Each row has a class, written after it.
[-23  23  11 -12  29  20   5  12   2  39  18 -13  10  -1 -25   0  -7 -40
  34   5 -13   2  -3 -56 -19 -27   7  26  48   6 -22  -7  18  -8]
z449
[ -8 -24   3  47 -46  37   6  11  -1  56   6  -6  24   6  14   6  -1   6
  27   5 -24  -3  -7 -54 -28  15  13  -5  -4  -3 -16 -21 -11  11]
z546
[-49  -3   3 -32 -10   0  22  21 -22 -20   3  24 -27 -14   9  12 -19  22
  15 -28 -10 -10 -25 -40 -58 -27  26  40  12   6 -18 -32 -15 -20]
z714
[-36   1  11 -37   3   7  10  19 -35 -29   2  36 -28 -16   8  15 -17  23
  11 -36   5  -7 -13 -35 -47 -33  31  46   4   4  -5 -21 -13 -19]
z457
[-30 -21   0 -11 -27  11  16  46 -38  -4   1  18 -19  -3 -12  23 -19   2
  26  -6 -24 -24  10 -66 -11 -19  27   9  -8 -10  -9 -41 -22  -7]
z518
[-62  -5   3 -33  -6  -2  34  28 -23 -27  -2  20 -22  -5  13   7 -19  16
  24 -25  -5 -14 -19 -41 -60 -33  26  28  10   0 -23 -27 -18 -12]
z714
[-10 -34   3  23 -41  34  20  18  -9  33   0 -16  21  20   9 -13   3  22
  19   4 -26   9   1 -60 -27   9  23  -3 -19 -19 -10 -11   1  -3]
z457
[-38  22 -26  -6  15 -43 -11 -24  -8 -30   4 -55 -62  -8  12 -34 -21 -26
  42  -5 -15  14   3  13  21  13   5  20 -24 -17  15  14 -10  22]
z714
[ -5  25  -8 -11  15 -31  -4 -19 -13 -21   9 -39 -49   4  19 -24 -24 -10
  39  -4 -38  16  34 -20  37  22   6   6 -25 -22  13 -24 -11  19]
z449
[  1 -16  -2 -21  -8   4  17  46 -39  -4   6  13 -20  11   6  21 -15 -12
  24  -2  -5 -33  13 -44 -19 -22  12  10  -4 -10   0 -31 -29 -10]
z503
[-114  -13  -28   22  -11   14   64  -23  -16    7   -5   12    7    0
  -28  -46   18   19  -55  -11  -25  -10    7  -36   22   -4   46   38
   14    8  -37   54    2   11]
z518
[-43   4   3 -31 -25   5  23  33 -30 -25  -3  35 -12  -5  11  11 -20  15
  12 -24 -20 -20 -19 -37 -43 -19  22  29   7   8 -18 -41 -21 -24]
z449
[-80  -6 -34   7   7   8  51 -22  -6  21   3  16   0  14 -14 -42   9   0
 -65 -18  -6 -16   8 -14  13 -15  26  42  23   7 -18  59  10   9]
z503
[-17  19   9 -10  35  22  -2  10  -8  48  24 -23   5   3 -34  -4  -6 -39
  27  13  -3  11   2 -50 -36 -30   5  19  44   3 -22  -1  14  -4]
z503
[-29 -16   1 -12 -19   9  13  42 -40  -6  -1  15 -18  -7 -19  25 -18   5
  24  -7 -22 -31  10 -65  -6 -18  26   9  -8 -12  -7 -41 -23  -7]
z518
[-10 -22 -12  33 -39  29  19  22 -16  48   0 -16  17  24  -1   0  -4  -3
  18  16 -28  -5   8 -52 -27   6  11 -14 -11 -21 -21 -12 -11   6]
z503
[ -1  13  -8 -16  23 -34 -20 -28 -13 -22  13 -36 -66  -1  23 -25 -25   0
  32 -13 -20  37  38 -13  32   8  12  20 -25 -23  32 -11  -3  19]
z457
[  0 -21  -5 -16 -25   7   5  42 -37   0   1  25  -5   2   1  20 -13   5
  32 -16 -27 -44   6 -51 -23 -17  21  20   2 -10  10 -38 -22 -10]
z769
[-14  -3   6 -22  -9  17  20  29 -42 -12  -1  29 -18  -7  16  18 -16   8
  14 -17  -5 -11  -5 -32 -54 -21  24  31   5   0 -12 -36 -26 -12]
z503
[-23 -25  -1  42 -47  35   9  16  -4  52   7 -11  16  13  12  -3 -11  10
  26  -5 -26  -4  -8 -63 -37  17  16   0  -7  -6 -12 -18  -9  10]
z546
[-105   -9  -32   12   -3    9   64  -21  -11    3   -9   15   -2    0
  -26  -40   13   13  -54  -19   -9   -4    8  -31   22  -14   42   43
   19    8  -30   49    0   11]
z518
[ -7  16 -23  -4   7 -32 -34 -29 -22 -15  14 -38 -65  -1  16  -6 -37   6
  26  -1 -23  32  30  -5  21  17   4   4  -9 -21  25 -23 -13  21]
z704
[-82  13 -27  22 -17 -10  12 -28  -3  -1  -8  34  17   7  -3 -18   9   0
 -50 -44 -14 -25 -24 -20 -41  -2  -6  21  24  -2 -14  49   9  -5]
z769
[  5 -20  -7 -27 -10  10  19  51 -49  -1   4  19 -18   9   1  27 -24  -7
  24  -6  -7 -47  17 -48 -20 -25  19   6 -11 -14   1 -36 -26  -6]
z503
[-33  20 -28  -5   3 -36 -16  -6 -23 -40  -1 -52 -60 -10  -9 -37 -29 -23
  38   6 -18  26  14  12  36  17   6  -5 -32 -21  21  -1 -12  26]
z518
[-86 -13 -46  10  -7  24  66 -18  -7  18  -7  23   9  11   4 -50  11   6
 -50 -28 -26  -7   3 -37   4  -8  24  33  11  15 -19  49   8  10]
z509
[-34   6   8  -1   4  30  -9   1  -3  39  20 -22  16  -1 -31  12  -6 -15
  29  14 -16  18  -2 -49 -39 -19   3   2  44   3 -29  -7  15   4]
z704
[-83 -23 -24  14  -2  18  50 -30   3  11   0  18   9   7  -6 -46  18  28
 -63 -28 -15  -7   9 -24  16  -5  36  46  12   5 -12  64  16  12]
z457
[ -5 -22  -8  27 -33  31  22  26 -14  42   1 -22  21  20  -3  -7   0   0
  20  22 -26  -5   6 -48 -23   7  10 -19 -10 -22 -20 -17 -14   6]
z503
[-38  14 -28  -3  -2 -33  -7  -2 -24 -41  -1 -48 -61  -5  -2 -34 -26 -34
  45   3 -16  20  18   6  33  13   5  -4 -37 -22  13   5 -16  33]
z518
[-91   1 -19  20 -21   0  30 -19  -4   3   1  36   6  12  19 -17  -7  -6
 -47 -53   4 -24 -25 -32 -44  -5  -3  14  15   6 -16  44  10   3]
z546
[-33  26 -17   3  -3 -23 -13  -9 -11 -24  -1 -50 -41  -2  11 -33 -22 -37
  49   0 -34   6   9  11  37  24   3  12 -30 -19  14   7  -9  26]
z449
[-30 -19   2 -16 -24   8  23  41 -46 -11   2  13 -21  -7 -12  17 -15   6
  28   0 -23 -23  10 -61  -1 -17  33  11 -11  -9 -13 -38 -26  -7]
z518
[ -6 -25 -12  28 -36  26  21  20 -15  42   2 -13  17  25   1  -4  -2   6
  16  17 -28  -2  15 -48 -27   9  12 -15 -15 -16 -20 -20 -14   7]
z503
[ -7 -25  -4  37 -46  27   8  15 -10  54  10  -6  13  15  20  -2  -9   6
  25   1 -23   2  -8 -61 -29  13  14  -2  -4  -4  -7 -28  -8   2]
z546
[ -9  13  14  -2  21  22 -10   1   2  47  14 -13  16   2 -23   1   2 -30
  41  -8 -13   6   1 -56 -45 -24  10  30  46  -1 -12  -9  17  -3]
z769
[-15  19   7 -10  33  34   9   9  -3  48  15  -9  13  -2 -15  -3   1 -39
  36   0 -14  15  -4 -72 -36 -28  -2  15  35  11 -20 -11  17  -9]
z509
[-17  22 -14  -5  25 -32 -12 -23 -27 -18  12 -43 -71 -10   3 -27 -27 -12
  44   4 -36  42  42 -30  45  13  18  12 -22 -24  18 -31 -13  26]
z518
[-89  15 -32  10  -4   3  37 -21  -9  -2 -10  36   5   7  13 -22   3 -11
 -51 -45 -11 -12 -22 -41 -40  -9 -10  15  17   7 -19  47   9 -11]
z509
[  1 -18 -11 -21 -20  25  18  44 -34   1  -3  28 -16  -3  16  22 -18  -1
  30 -20 -29 -24   5 -65 -24 -14   9  11 -15  -1   4 -47 -24  -9]
z509
[-11  11  10  -7  24  20   3   1  -8  36  13 -11  17   0 -19 -10   6 -24
  42  -1 -20   8   3 -50 -28 -25  16  28  40   0 -11 -14  13   1]
z769
[ -5 -20 -10  30 -40  30  12  23 -15  44   2 -18  14  19  -4   0  -7  13
  16  15 -31   0   3 -49 -28  14  12 -10 -19 -19 -15 -21 -12   4]
z503
[-48   0   7 -25 -13   6  22  31 -43 -31  -3  27 -29 -15  -2  12 -19  17
  19 -18  -3  -1 -10 -41 -42 -24  35  30  -2   3 -19 -39 -25 -15]
z518
[  3  16 -30   0  -2 -25 -27 -12 -19 -21   0 -38 -39  -6   7 -32 -20 -24
  42 -11 -25   8   7  21  19  21   2  20 -24 -18  37   5  -4  26]
z769
[-38 -25 -12  21 -35  13  37  11  -2  35   1 -22   9  18   6  -7   3   6
  33  12 -35   4   1 -65 -23  -2  19  -4  -7 -16 -34 -16 -10   5]
z714
[-46  -6  14 -26 -18   7  12  37 -32 -21   6  36 -18  -4  24  11 -34  17
  18 -34  10 -20 -26 -29 -65 -26  22  22   5  13  -1 -35 -17 -15]
z546
[ 14  20 -18   1  28 -37 -29 -30 -15  -6   9 -31 -56   1  22 -25 -22 -10
  46 -10 -31  26  42  -9  25  12  11  22  -8 -23  36 -28 -13  25]
z769
[-18 -19  -3 -13 -18  10  19  37 -44  -9  -4  18 -21  -9  -6  20 -17  -1
  28  -6 -17 -27  16 -58  -2 -17  32  10 -10 -12  -9 -43 -27   0]
z518
[-21  12   3  -9  36  12  -4  -6  17  49  17 -16  -5  -8 -28   6  -7 -26
  28  -8  -3   8  -8 -59 -35 -31   8  33  48   4 -19 -11  20  -4]
z714
[-24  19 -18  -9   5 -32 -23 -30 -24 -22  17 -40 -67  -5  16 -14 -30   1
  33   6 -36  41  32  -4  28  12   5   5  -8 -19  15 -22 -15  27]
z704
[-18 -21 -10  33 -54  31  25  27  -9  42  -5  -7  31  21   6  -4  -3   4
  19  10 -42 -17  -6 -61 -18  15  15  -9 -11 -15 -23 -23  -7  -6]
z449
[-61   5   6 -30  -4   0  22  31 -46 -39  -3  29 -31 -18  -7  12 -22  18
  15 -19  -6  -4 -11 -38 -38 -28  34  30   4   5 -18 -38 -26 -15]
z518
[-25 -23  -5 -20 -35  12  11  37 -43  -8   9  18 -19  -1   7  27 -19  12
  20   2 -25 -24   4 -49 -13 -20  15   0   8 -13  -9 -39 -25  -5]
z704
[ -8 -35   3  28 -40  37  18  19  -5  38   0 -14  21  18   5  -8   6  21
  23   4 -24   5   3 -58 -21   8  23  -1 -25 -18 -14 -10  -2   2]
z457
[-24   4  -1 -25  -2  22  19  27 -39 -16  -6  41 -13 -12  25  15 -21  15
  21 -31 -14  -6 -13 -48 -67 -19  18  24   2  13  -7 -44 -21 -18]
z509
[-112   -9  -30   15    2    7   60  -22   -8    7   -6   16    0    0
  -35  -39   14   15  -60  -19   -8  -16    8  -31   26  -15   44   42
   22    9  -31   57    0   10]
z518
[-72  10 -28  10 -11  -7  19 -20  -5   9  -3  29  -3  14  -4 -13  -5  -8
 -64 -39   4 -20 -15 -18 -38 -11  -8  16  17  -3 -17  45  10  -7]
z503
[-27   9 -27  -6  -2 -35   0 -16  -8 -26   0 -53 -55  -3  17 -34 -16 -30
  44  -4 -20   8   3   8  33  15   3  13 -36 -22  16  10  -9  25]
z714
[-15  18 -29   5  -1 -34 -23 -18 -21 -26   0 -38 -47  -2  19 -41 -17 -31
  43  -8 -35  13  12  20  31  20   0  18 -23 -22  39   8  -8  28]
z769
[-16 -23  -6 -14 -35  17   1  30 -44   4   9  17 -14   0   2  31 -25  20
  17  -1 -25 -28   5 -49 -19 -15  21  -2   3 -11  -6 -46 -21  -6]
z704
[-112  -14  -34   13    0   -1   66  -34    8   17   -5   11    2    9
   -9  -43   14   18  -56  -25   -5  -25   -4  -21    7  -18   41   48
   22    8  -35   65    7    8]
z714
[-88  12 -29  13 -11  -6  29 -24  -9   0  -2  30   1  13  -3 -19   7  -9
 -60 -36 -12 -14 -14 -27 -34  -7 -11  15  14  -2 -28  45   1  -2]
z503
[-17 -13  -3 -11 -12  -1   9  37 -44   4   8  29 -14   3  13  16  -8 -19
  38  -9 -24 -37   8 -54 -14 -31  21  29  18 -10   4 -26 -23 -11]
z769
